Below are the code and all the weights of a small trained network. Each question names an input and a target symbol and asks about switching units off, where a switched-off unit gives its printed mean instead of its output.

import numpy as np


def w(rows, s, z=0):
    codes = np.array(rows[::2]) - 128.0
    scale = np.full(codes.shape[1], s)
    scale[-1] = z or s
    return codes * scale


def norm(h):
    return h / np.sqrt((h * h).mean(-1, keepdims=True) + 1e-5)


def f(y):
    return y / 2 * (1 + np.tanh(0.7978845608 * (y + 0.044715 * y**3)))


def softmax(a):
    e = np.exp(a - a.max(-1, keepdims=True))
    return e / e.sum(-1, keepdims=True)


def log_softmax(a):
    a = a - a.max(-1, keepdims=True)
    return a - np.log(np.exp(a).sum(-1, keepdims=True))


def net(x, mask):
    ids = ['αβδζθμξσψω'.index(c) for c in x.split()]
    T = len(ids)
    res = E[ids] + P[:T]
    q, k, v = (norm(res) @ M[0].T for M in (Q, K, V))
    z = softmax(np.where(np.tri(T) > 0, q @ k.T / 4**0.5, -1e9)) @ v
    res = res + np.where(mask[0], z, O[0][:, -1]) @ O[0][:, :-1]
    y = f(norm(res) @ A[0][:, :-1].T + A[0][:, -1])
    res = res + np.where(mask[1:17], y, B[0][:, -1]) @ B[0][:, :-1]
    return log_softmax(norm(res)[-1] @ U[:, :-1].T + U[:, -1])


Q, K, V, O, A, B = {}, {}, {}, {}, {}, {}
E = w([
[83,103,86,152],'α',
[37,122,63,234],'β',
[73,98,84,25],'δ',
[88,128,254,127],'ζ',
[151,219,118,154],'θ',
[90,118,50,205],'μ',
[106,158,133,77],'ξ',
[111,143,138,91],'σ',
[195,223,187,43],'ψ',
[156,207,122,160],'ω',
],0.0084)
P = w([
[251,98,95,225],'0',
[44,113,127,152],'1',
[45,126,123,139],'2',
[39,139,124,123],'3',
[38,146,121,115],'4',
[36,158,120,107],'5',
[40,158,121,106],'6',
[32,165,125,100],'7',
[29,178,121,92],'8',
[28,184,125,93],'9',
[28,187,124,90],'10',
[34,194,120,89],'11',
[27,196,120,83],'12',
],0.003)
Q[0] = w([
[102,186,96,94],'head 1',
[76,8,134,232],'head 1',
[122,91,122,147],'head 1',
[84,148,40,133],'head 1',
],0.013)
K[0] = w([
[196,110,55,109],'head 1',
[2,129,168,129],'head 1',
[68,131,154,161],'head 1',
[116,87,35,146],'head 1',
],0.012)
V[0] = w([
[28,143,165,89],'head 1',
[130,13,73,89],'head 1',
[120,135,81,159],'head 1',
[123,186,4,14],'head 1',
],0.0044)
O[0] = w([
[125,252,20,206,137],'head 1',
[194,219,59,4,92],'head 1',
[44,99,109,114,156],'head 1',
[205,8,64,145,253],'head 1',
],0.0038,0.0024)
A[0] = w([
[119,117,194,138,98],'neuron 1',
[155,164,132,121,162],'neuron 2',
[107,108,118,88,252],'neuron 3',
[108,145,164,115,147],'neuron 4',
[139,173,144,86,161],'neuron 5',
[141,147,79,92,95],'neuron 6',
[93,148,98,92,135],'neuron 7',
[148,127,180,71,152],'neuron 8',
[178,108,92,119,216],'neuron 9',
[160,141,247,120,153],'neuron 10',
[139,163,124,160,133],'neuron 11',
[111,64,108,183,97],'neuron 12',
[173,138,190,86,5],'neuron 13',
[112,127,101,107,126],'neuron 14',
[95,145,109,158,144],'neuron 15',
[164,135,191,96,106],'neuron 16',
],0.012,0.0025)
B[0] = w([
[161,192,144,129,150],'neuron 1',
[108,66,84,128,163],'neuron 2',
[158,123,156,172,200],'neuron 3',
[202,134,135,162,172],'neuron 4',
[174,53,132,124,208],'neuron 5',
[75,118,188,70,160],'neuron 6',
[110,145,195,157,200],'neuron 7',
[190,95,2,183,215],'neuron 8',
[51,114,181,170,142],'neuron 9',
[36,157,118,24,254],'neuron 10',
[156,74,147,119,146],'neuron 11',
[228,69,94,150,159],'neuron 12',
[119,139,57,116,188],'neuron 13',
[160,122,168,110,158],'neuron 14',
[197,139,105,144,179],'neuron 15',
[122,157,70,105,196],'neuron 16',
],0.0063,0.0056)
U = w([
[148,2,77,203,239],'α',
[79,162,134,174,187],'β',
[119,184,167,102,32],'δ',
[168,117,146,99,1],'ζ',
[37,19,190,69,194],'θ',
[217,77,148,80,53],'μ',
[108,146,125,192,228],'ξ',
[40,240,157,84,90],'σ',
[211,229,155,125,83],'ψ',
[123,117,10,22,169],'ω',
],0.0086,0.0021)

Each question gives the input, a string of symbols that net reads in full, and the target symbol t.
The units are the heads (4 rows each of Q, K, V and O) and the neurons (one row each of A and B). Each row of codes is followed by its name. A weight is (code - 128) times the scale printed after its matrix; where a second scale follows, it is the last column's (O, A, B and U).
mask holds one flag per unit, heads first, then neurons. A switched-off unit (its flag False) gives its mean, the last column of its rows in O or B, instead of its output. The means were averaged over made-up inputs and are rounded, as every weight is.
A unit's drop is (log p(t) with every unit on - log p(t) with that unit switched off) / (log p(t) with every unit on - log p(t) with every unit switched off).
The circuit of an input: a set's keep is (log p(t) with only the set's units on - log p(t) with every unit switched off) / (log p(t) with every unit on - log p(t) with every unit switched off). Starting from the 12 units with the biggest drops (on a tie, the unit counted first), units are removed one at a time, each time the one whose removal leaves the highest keep (on an exact tie, the one counted first), for as long as the keep stays at least 0.8.
units of the circuit, in order: the units of the circuit, biggest drop first
most important unit: the unit with the biggest drop
k most important neurons: the k neurons with the biggest drops, biggest first
drop of u: that unit's drop, to one decimal
input ζ θ ψ ψ ψ ω δ ψ β δ α ω, target α: units of the circuit, in order : neuron 11; head 1
input α α ψ ψ ζ ψ ω ω, target μ: most important unit : neuron 10
input ξ ψ ψ ξ ξ ψ ψ μ ω δ β θ, target α: units of the circuit, in order : neuron 10; head 1
input ω α σ σ ω, target σ: units of the circuit, in order : head 1; neuron 10
input ω β ψ σ, target σ: units of the circuit, in order : head 1; neuron 5; neuron 1; neuron 2
input ω ψ β θ α δ ξ, target σ: 2 most important neurons : neuron 12; neuron 1
input θ ψ σ ω ω δ ψ ω ψ ω α δ ζ, target σ: 2 most important neurons : neuron 10; neuron 1
input α θ σ ψ ψ ψ α θ, target μ: 2 most important neurons : neuron 5; neuron 10
input ξ ψ δ μ σ θ ψ α δ ξ ψ ω, target α: 2 most important neurons : neuron 10; neuron 7
input α ω ψ ζ σ, target μ: 2 most important neurons : neuron 10; neuron 8
input ω θ α β ξ, target σ: 3 most important neurons : neuron 1; neuron 5; neuron 12
input ω δ ψ ω θ, target σ: 2 most important neurons : neuron 8; neuron 10
input ξ ξ α ω δ θ, target α: drop of neuron 10 : 0.8
input ξ δ σ δ σ, target α: units of the circuit, in order : neuron 10
input α ψ σ σ ω σ δ ξ, target μ: drop of neuron 1 : 0.0
input ω ψ ξ σ ω α ζ θ σ σ β σ, target σ: drop of head 1 : 1.4
